Here is a tiny trained network, its code and every weight. The questions are about switching its units off for an input and a class, where a switched-off unit gives its printed mean instead of its output.

import numpy as np


def w(rows, s, z=0):
    codes = np.array(rows[::2]) - 128.0
    scale = np.full(codes.shape[1], s)
    scale[-1] = z or s
    return codes * scale


def norm(h):
    return h / np.sqrt((h * h).mean(-1, keepdims=True) + 1e-5)


def f(y):
    return y / 2 * (1 + np.tanh(0.7978845608 * (y + 0.044715 * y**3)))


def log_softmax(a):
    a = a - a.max(-1, keepdims=True)
    return a - np.log(np.exp(a).sum(-1, keepdims=True))


def net(x, mask):
    res = np.array(x, float).reshape(1, 6) / 4 @ E
    u = 0
    for l in range(4):
        y = f(norm(res) @ A[l][:, :-1].T + A[l][:, -1])
        res = res + np.where(mask[u : u + 6], y, B[l][:, -1]) @ B[l][:, :-1]
        u += 6
    return log_softmax(norm(res)[-1] @ U[:, :-1].T + U[:, -1])


A, B = {}, {}
E = w([
[137,190,185,99,122,110,71,150],'x0',
[186,52,142,129,184,136,71,167],'x1',
[175,185,65,125,197,124,111,93],'x2',
[148,141,113,129,101,254,101,130],'x3',
[62,128,96,160,147,127,100,166],'x4',
[158,109,91,144,51,73,89,132],'x5',
],0.0098)
A[0] = w([
[144,124,109,174,92,120,97,101,3],'0.n0',
[113,219,85,130,97,83,222,163,40],'0.n1',
[59,115,212,71,202,195,155,94,115],'0.n2',
[184,89,150,201,170,108,108,159,143],'0.n3',
[254,105,212,80,87,120,174,14,47],'0.n4',
[11,152,88,250,164,122,25,179,53],'0.n5',
],0.0059,0.0048)
B[0] = w([
[150,112,107,122,64,58,57,150,63],'0.n0',
[128,101,135,99,118,140,79,85,175],'0.n1',
[132,150,141,157,174,152,149,138,249],'0.n2',
[91,145,139,91,104,129,101,25,235],'0.n3',
[106,109,70,2,115,120,176,173,204],'0.n4',
[152,108,74,19,111,122,194,175,240],'0.n5',
],0.012,0.002)
A[1] = w([
[191,60,143,140,191,143,85,186,4],'1.n0',
[179,41,146,106,182,111,77,160,38],'1.n1',
[54,254,92,120,51,128,217,91,136],'1.n2',
[93,50,150,142,161,163,140,3,113],'1.n3',
[171,126,194,174,72,131,184,197,71],'1.n4',
[185,60,131,85,192,144,102,173,159],'1.n5',
],0.0065,0.0042)
B[1] = w([
[21,69,137,90,156,132,80,66,128],'1.n0',
[10,93,150,116,92,84,73,1,146],'1.n1',
[142,4,172,93,206,151,44,30,254],'1.n2',
[110,140,104,220,130,137,150,128,167],'1.n3',
[183,55,96,78,148,170,74,189,127],'1.n4',
[98,137,144,85,118,160,168,21,197],'1.n5',
],0.0077,0.0047)
A[2] = w([
[80,76,236,155,51,150,184,145,127],'2.n0',
[34,140,89,120,132,124,127,184,2],'2.n1',
[100,190,180,65,134,127,58,166,140],'2.n2',
[45,218,119,120,48,135,171,62,26],'2.n3',
[144,95,184,137,198,22,175,140,170],'2.n4',
[2,136,53,136,160,130,58,188,102],'2.n5',
],0.0089,0.0034)
B[2] = w([
[159,120,96,90,223,94,64,202,239],'2.n0',
[178,129,81,79,139,138,136,118,125],'2.n1',
[210,71,155,222,107,101,227,91,222],'2.n2',
[162,11,148,131,149,134,22,87,110],'2.n3',
[39,192,98,138,50,161,114,128,253],'2.n4',
[204,126,185,38,86,136,172,65,192],'2.n5',
],0.012,0.0041)
A[3] = w([
[172,207,53,155,162,127,119,50,101],'3.n0',
[185,98,64,145,36,93,58,124,70],'3.n1',
[88,36,20,166,143,160,186,137,2],'3.n2',
[112,91,187,115,154,122,58,62,24],'3.n3',
[193,118,126,143,99,255,89,146,83],'3.n4',
[169,105,166,201,85,116,170,133,152],'3.n5',
],0.0098,0.004)
B[3] = w([
[134,79,144,121,118,118,87,213,254],'3.n0',
[107,167,164,159,198,252,172,120,213],'3.n1',
[210,145,183,147,111,63,143,109,189],'3.n2',
[134,67,87,159,157,104,119,78,194],'3.n3',
[53,166,89,134,62,35,110,117,210],'3.n4',
[143,122,116,137,149,76,153,137,158],'3.n5',
],0.017,0.0049)
U = w([
[97,53,131,134,156,126,73,27,107],'0',
[42,199,91,151,60,78,122,135,253],'1',
[169,131,120,5,99,149,189,117,78],'2',
[109,179,161,191,183,229,169,145,204],'3',
[158,85,110,122,174,91,55,252,83],'4',
[210,124,163,203,119,48,178,115,49],'5',
],0.021,0.0024)

Each question gives the input, the list of numbers given to net, and the class t.
The units are the neurons (one row each of A and B). Each row of codes is followed by its name. A weight is (code - 128) times the scale printed after its matrix; where a second scale follows, it is the last column's (A, B and U).
mask holds one flag per neuron, layer by layer. A switched-off neuron (its flag False) gives its mean, the last column of its row in B, instead of its output. The means were averaged over made-up inputs and are rounded, as every weight is.
A unit's drop is (log p(t) with every unit on - log p(t) with that unit switched off) / (log p(t) with every unit on - log p(t) with every unit switched off).
The circuit of an input: a set's keep is (log p(t) with only the set's units on - log p(t) with every unit switched off) / (log p(t) with every unit on - log p(t) with every unit switched off). Starting from the 12 units with the biggest drops (on a tie, the unit counted first), units are removed one at a time, each time the one whose removal leaves the highest keep (on an exact tie, the one counted first), for as long as the keep stays at least 0.8.
units of the circuit, in order: the units of the circuit, biggest drop first
unit that matters most: the unit with the biggest drop
top k neurons: the k neurons with the biggest drops, biggest first
top k neurons in layer l: the k neurons of layer l with the biggest drops, biggest first
input [-3,-2,5,-6,-7,8], class 3: top 2 neurons in layer 2	[2.n5; 2.n4]
input [-8,5,3,1,-6,-5], class 5: unit that matters most	3.n2
input [-8,-1,-4,8,8,-8], class 1: top 2 neurons in layer 2	[2.n2; 2.n5]
input [7,-4,-4,-8,-8,-3], class 1: top 3 neurons in layer 2	[2.n4; 2.n5; 2.n1]
input [3,6,-4,-6,7,-4], class 2: units of the circuit, in order	[1.n2; 2.n5]
input [-2,8,8,8,8,-6], class 0: top 3 neurons in layer 1	[1.n0; 1.n5; 1.n1]
input [-7,1,-7,-7,4,-6], class 1: top 2 neurons	[2.n4; 2.n2]
input [7,5,-6,-8,-7,-3], class 1: top 2 neurons	[2.n4; 1.n2]
input [0,7,5,3,7,1], class 0: top 2 neurons	[1.n5; 1.n1]
input [-7,2,7,6,8,6], class 2: top 3 neurons	[2.n5; 0.n5; 2.n2]
input [8,3,-5,-4,0,6], class 5: top 3 neurons	[2.n2; 3.n5; 1.n2]
input [-2,-4,-3,-4,5,0], class 2: top 3 neurons	[0.n5; 0.n3; 3.n4]
input [-2,4,-5,2,-2,2], class 4: top 2 neurons	[2.n0; 1.n2]
input [0,7,-8,1,-8,5], class 2: top 2 neurons	[0.n4; 1.n2]
input [2,1,7,4,5,-6], class 4: units of the circuit, in order	[3.n0]
input [-4,0,-1,6,5,7], class 3: top 3 neurons	[3.n1; 0.n0; 0.n2]
input [8,-5,2,3,-6,7], class 5: top 2 neurons	[2.n2; 2.n4]
input [4,-4,5,4,3,2], class 4: top 3 neurons	[3.n0; 1.n2; 0.n3]
input [5,6,-3,-3,-8,1], class 2: top 2 neurons	[0.n4; 1.n2]
input [-6,6,-5,8,5,-3], class 1: units of the circuit, in order	[3.n4]
input [-7,2,-2,-8,-4,-3], class 1: top 2 neurons	[2.n4; 2.n2]
input [-7,-2,5,-1,1,8], class 3: top 2 neurons	[3.n1; 2.n2]
input [-4,-5,1,-5,-5,3], class 0: top 2 neurons in layer 1	[1.n2; 1.n4]
input [-7,4,-7,2,-7,4], class 2: top 2 neurons in layer 2	[2.n2; 2.n0]
input [-7,-1,-3,6,-6,-3], class 5: top 2 neurons in layer 2	[2.n4; 2.n5]
input [-7,2,-8,1,-4,-5], class 4: top 2 neurons in layer 2	[2.n0; 2.n2]
input [3,-4,1,1,3,-4], class 0: units of the circuit, in order	[1.n2]
